[[102, 216, 194, 153, 117, 148, 148, 160, 168, 66, 43, 128, 131],
[123, 52, 162, 153, 120, 142, 140, 84, 93, 163, 195, 110, 134]]
->
[[123, 52, 162, 153, 120, 142, 140, 84, 93, 163, 195, 110, 134],
[102, 216, 194, 153, 117, 148, 148, 160, 168, 66, 43, 128, 131]]

[[65, 138, 86, 89, 41, 148, 114],
[134, 151, 121, 145, 94, 146, 124],
[130, 81, 138, 88, 148, 138, 166],
[150, 59, 99, 144, 124, 218, 132],
[119, 130, 67, 131, 74, 166, 119],
[104, 84, 137, 158, 144, 167, 143],
[117, 147, 92, 129, 62, 112, 144]]
->
[[150, 59, 99, 144, 124, 218, 132],
[134, 151, 121, 145, 94, 146, 124],
[130, 81, 138, 88, 148, 138, 166],
[119, 130, 67, 131, 74, 166, 119],
[117, 147, 92, 129, 62, 112, 144],
[104, 84, 137, 158, 144, 167, 143],
[65, 138, 86, 89, 41, 148, 114]]

[[82, 66],
[200, 96],
[52, 86]]
->
[[200, 96],
[82, 66],
[52, 86]]

[[126, 115, 130, 132, 130, 131, 127, 118],
[118, 145, 135, 131, 131, 129, 111, 139],
[196, 102, 104, 107, 104, 110, 204, 99],
[143, 128, 134, 134, 137, 137, 146, 124],
[112, 113, 145, 148, 149, 148, 116, 117],
[125, 123, 126, 127, 126, 127, 126, 125],
[110, 110, 145, 149, 150, 149, 114, 115],
[121, 116, 138, 140, 141, 140, 123, 119],
[145, 123, 133, 132, 131, 131, 143, 117],
[129, 84, 137, 145, 143, 145, 138, 93],
[105, 161, 128, 123, 124, 121, 97, 157]]
->
[[196, 102, 104, 107, 104, 110, 204, 99],
[145, 123, 133, 132, 131, 131, 143, 117],
[143, 128, 134, 134, 137, 137, 146, 124],
[129, 84, 137, 145, 143, 145, 138, 93],
[126, 115, 130, 132, 130, 131, 127, 118],
[125, 123, 126, 127, 126, 127, 126, 125],
[121, 116, 138, 140, 141, 140, 123, 119],
[118, 145, 135, 131, 131, 129, 111, 139],
[112, 113, 145, 148, 149, 148, 116, 117],
[110, 110, 145, 149, 150, 149, 114, 115],
[105, 161, 128, 123, 124, 121, 97, 157]]

[[118, 123, 57],
[158, 117, 118],
[196, 119, 112],
[96, 118, 100],
[82, 147, 105],
[155, 137, 144]]
->
[[196, 119, 112],
[158, 117, 118],
[155, 137, 144],
[118, 123, 57],
[96, 118, 100],
[82, 147, 105]]

[[68, 31, 200, 105],
[65, 54, 193, 176],
[205, 185, 55, 40]]
->
[[205, 185, 55, 40],
[68, 31, 200, 105],
[65, 54, 193, 176]]
